Below are the code and all the weights of a small trained network. Each question names an input and a class and asks about switching units off, where a switched-off unit gives its printed mean instead of its output.

import numpy as np


def w(rows, s, z=0):
    codes = np.array(rows[::2]) - 128.0
    scale = np.full(codes.shape[1], s)
    scale[-1] = z or s
    return codes * scale


def norm(h):
    return h / np.sqrt((h * h).mean(-1, keepdims=True) + 1e-5)


def f(y):
    return y / 2 * (1 + np.tanh(0.7978845608 * (y + 0.044715 * y**3)))


def log_softmax(a):
    a = a - a.max(-1, keepdims=True)
    return a - np.log(np.exp(a).sum(-1, keepdims=True))


def net(x, mask):
    res = np.array(x, float).reshape(1, 2) / 4 @ E
    u = 0
    for l in range(2):
        y = f(norm(res) @ A[l][:, :-1].T + A[l][:, -1])
        res = res + np.where(mask[u : u + 5], y, B[l][:, -1]) @ B[l][:, :-1]
        u += 5
    return log_softmax(norm(res)[-1] @ U[:, :-1].T + U[:, -1])


A, B = {}, {}
E = w([
[38,232,95,146,254,119,111],'x0',
[75,25,254,63,120,236,226],'x1',
],0.0037)
A[0] = w([
[150,78,137,87,2,72,104,5],'L0N1',
[92,47,179,61,142,181,121,135],'L0N2',
[130,211,61,90,159,101,116,189],'L0N3',
[134,65,133,68,89,109,147,7],'L0N4',
[103,177,145,105,161,172,184,114],'L0N5',
],0.0044,0.0027)
B[0] = w([
[216,141,49,236,151,186,197,173],'L0N1',
[140,152,184,107,136,60,133,239],'L0N2',
[130,70,182,124,74,136,182,252],'L0N3',
[76,248,1,119,87,145,90,124],'L0N4',
[153,138,86,163,78,85,128,169],'L0N5',
],0.006,0.0028)
A[1] = w([
[148,128,77,150,94,70,2,157],'L1N1',
[166,128,192,171,88,57,154,117],'L1N2',
[49,159,111,153,211,142,121,127],'L1N3',
[125,141,94,171,230,162,164,226],'L1N4',
[96,85,82,111,82,166,88,4],'L1N5',
],0.008,0.003)
B[1] = w([
[77,115,208,59,143,154,176,255],'L1N1',
[112,136,76,161,161,120,52,233],'L1N2',
[255,91,86,158,47,205,182,211],'L1N3',
[101,77,133,135,130,100,47,193],'L1N4',
[117,38,65,176,54,156,123,102],'L1N5',
],0.0076,0.0049)
U = w([
[226,90,102,165,92,200,178,200],'0',
[85,141,226,11,157,109,155,181],'1',
[121,130,98,201,192,73,7,109],'2',
[58,157,69,126,104,128,168,22],'3',
[59,175,52,120,114,138,184,24],'4',
[77,164,75,127,124,126,174,2],'5',
],0.014,0.0065)

Each question gives the input, the list of numbers given to net, and the class t.
The units are the neurons (one row each of A and B). Each row of codes is followed by its name. A weight is (code - 128) times the scale printed after its matrix; where a second scale follows, it is the last column's (A, B and U).
mask holds one flag per neuron, layer by layer. A switched-off neuron (its flag False) gives its mean, the last column of its row in B, instead of its output. The means were averaged over made-up inputs and are rounded, as every weight is.
A unit's drop is (log p(t) with every unit on - log p(t) with that unit switched off) / (log p(t) with every unit on - log p(t) with every unit switched off).
The circuit of an input: a set's keep is (log p(t) with only the set's units on - log p(t) with every unit switched off) / (log p(t) with every unit on - log p(t) with every unit switched off). Starting from all 10 units, units are removed one at a time, each time the one whose removal leaves the highest keep (on an exact tie, the one counted first), for as long as the keep stays at least 0.8.
units of the circuit, in order: the units of the circuit, biggest drop first
top k neurons: the k neurons with the biggest drops, biggest first
k most important neurons of layer l: the k neurons of layer l with the biggest drops, biggest first
drop when u is switched off: that unit's drop, to one decimal
input [-2,-2], class 2: top neuron	L0N1
input [2,-4], class 1: top 2 neurons	L1N1, L0N1
input [5,5], class 0: 2 most important neurons of layer 1	L1N3, L1N1
input [4,1], class 0: top 2 neurons	L1N3, L0N2
input [3,2], class 2: 3 most important neurons of layer 0	L0N5, L0N4, L0N2
input [-3,-1], class 2: top 4 neurons	L0N1, L1N3, L1N4, L0N3
input [-2,-3], class 2: 2 most important neurons of layer 1	L1N3, L1N2
input [4,-3], class 0: 2 most important neurons of layer 0	L0N2, L0N1
input [7,-8], class 1: units of the circuit, in order	L1N1, L1N2
input [-1,-2], class 2: top 2 neurons	L1N3, L1N2
input [3,3], class 2: 2 most important neurons of layer 1	L1N1, L1N2
input [0,2], class 2: top 2 neurons	L1N1, L0N2
input [1,-4], class 1: 2 most important neurons of layer 0	L0N1, L0N2
input [6,4], class 0: top neuron	L1N3
input [-4,-5], class 1: 2 most important neurons of layer 1	L1N1, L1N3
input [1,-7], class 1: drop when L1N1 is switched off	0.6
input [-3,-6], class 1: drop when L1N1 is switched off	1.3
input [-3,-7], class 1: drop when L1N3 is switched off	0.0
input [4,-8], class 1: drop when L1N1 is switched off	1.0
input [1,-5], class 1: top neuron	L1N1
